W =
[[125 130 124 132 126 132 120 128 126 123 133 144 126 129 126 125]
 [130 121 105 130 141 135 129 140 127 135 138 138 106 132 133 137]
 [124 143 122 131 132 142 124 131 138 118 137 115 131 120 126 127]
 [113 133 131 132 136 134 123 120 129 131 126 137 128 132 136 115]
 [133 114 147 126 130 123 135 129 125 132 128 119 103 125 141 140]]
Rows and columns are counted from 1.
row 1 col 1: 125
row 5 col 8: 129
row 1 col 4: 132
row 3 col 10: 118
row 4 col 16: 115
row 3 col 4: 131
row 1 col 8: 128
row 2 col 2: 121
row 2 col 6: 135
row 4 col 5: 136
row 4 col 6: 134
row 5 col 13: 103
row 4 col 12: 137
row 1 col 12: 144
row 5 col 1: 133
row 1 col 13: 126
row 4 col 13: 128
row 2 col 16: 137
row 5 col 5: 130
row 5 col 12: 119
row 4 col 9: 129
row 2 col 3: 105
row 2 col 4: 130
row 5 col 11: 128
row 4 col 4: 132
row 5 col 9: 125

X =
[[126 123 125 130 127 125 141 132 127 124 120 115 125 123 121]
 [128 132 125 127 125 128 132 105 128 129 133 126 128 127 137]
 [136 136 138 130 138 138 121 133 136 135 134 119 134 122 132]
 [131 146 128 124 130 138 116 130 128 124 143 120 124 126 121]
 [138 140 138 128 143 141 113 134 139 132 138 128 132 125 126]
 [134 140 131 126 136 138 133 123 133 121 139 123 123 125 114]
 [126 127 124 130 126 126 143 129 125 128 130 130 128 130 127]
 [128 132 130 129 134 133 139 133 130 125 135 145 126 138 122]
 [122 115 122 130 117 114 123 150 124 136 117 124 135 126 141]
 [126 127 125 128 130 129 129 147 126 123 123 134 124 134 116]]
Rows and columns are counted from 1.
row 1 col 1	126
row 7 col 6	126
row 5 col 14	125
row 1 col 7	141
row 9 col 11	117
row 9 col 9	124
row 5 col 6	141
row 4 col 12	120
row 5 col 13	132
row 6 col 14	125
row 10 col 1	126
row 6 col 13	123
row 5 col 8	134
row 1 col 4	130
row 5 col 15	126
row 9 col 15	141
row 7 col 13	128
row 2 col 3	125
row 8 col 1	128
row 8 col 9	130
row 10 col 3	125
row 7 col 3	124
row 9 col 10	136
row 2 col 10	129
row 3 col 13	134
row 8 col 13	126
row 8 col 4	129
row 9 col 2	115
row 2 col 9	128
row 1 col 3	125
row 5 col 4	128
row 6 col 11	139
row 1 col 15	121
row 3 col 12	119
row 9 col 8	150
row 8 col 12	145
row 10 col 10	123

A =
[[104, 132, 113, 150, 152, 156, 102],
 [108, 129, 106, 142, 151, 144, 114]]
Rows and columns are counted from 1.
(1, 1) -> 104
(1, 6) -> 156
(2, 1) -> 108
(2, 3) -> 106
(1, 7) -> 102
(2, 4) -> 142
(1, 2) -> 132

grid =
[[118 113 126 102 108 119 111 120 107 119]
 [122 118 124 121 125 124 133 122 112 131]
 [150 119 123 105 110 133 104 107 125 124]
 [141 128 131 128 132 141 133 122 126 131]
 [153 133 122 122 117 136 109 116 118 128]
 [136 141 137 137 139 149 139 135 120 130]]
Indices start at 1.
row 1 col 1 -> 118
row 6 col 8 -> 135
row 5 col 4 -> 122
row 5 col 7 -> 109
row 1 col 2 -> 113
row 4 col 2 -> 128
row 5 col 5 -> 117
row 2 col 7 -> 133
row 3 col 4 -> 105
row 2 col 1 -> 122
row 1 col 8 -> 120
row 6 col 7 -> 139
row 5 col 8 -> 116
row 4 col 10 -> 131
row 6 col 10 -> 130
row 2 col 8 -> 122
row 3 col 5 -> 110
row 3 col 8 -> 107
row 2 col 3 -> 124
row 6 col 6 -> 149
row 3 col 2 -> 119
row 1 col 9 -> 107

x =
[[144 136 130 149 132 105 100 145 133 120 115 111]
 [141 122 112 129 145 123 129 126 132 112 133 152]
 [144 148 151 148 101 145 149 146 118 121 118 129]]
Indices start at 1.
(1, 1)	144
(2, 5)	145
(2, 10)	112
(2, 3)	112
(1, 6)	105
(3, 7)	149
(1, 3)	130
(1, 10)	120
(3, 2)	148
(3, 10)	121

a =
[[118 116 123 131 130 133]
 [131 137 140 126 130 110]
 [118 125 131 137 132 129]
 [136 122 126 125 120 121]
 [135 157 130 112 123 130]]
Indices start at 1.
(1, 1) -> 118
(3, 2) -> 125
(5, 3) -> 130
(1, 5) -> 130
(5, 6) -> 130
(5, 4) -> 112
(3, 4) -> 137
(5, 2) -> 157
(1, 4) -> 131
(4, 3) -> 126
(1, 2) -> 116
(2, 1) -> 131

B =
[[145 125 139 128]
 [127 136 130 119]
 [128 129 125 117]
 [135 155 140 117]
 [147 115 135 136]
 [127 128 125 118]
 [140 118 132 136]
 [128 127 120 119]
 [124 132 128 132]]
Rows and columns are counted from 1.
(1, 1) = 145
(6, 4) = 118
(3, 4) = 117
(7, 3) = 132
(9, 2) = 132
(2, 3) = 130
(9, 3) = 128
(2, 2) = 136
(8, 2) = 127
(8, 4) = 119
(5, 3) = 135
(7, 1) = 140
(2, 4) = 119
(5, 2) = 115
(4, 1) = 135
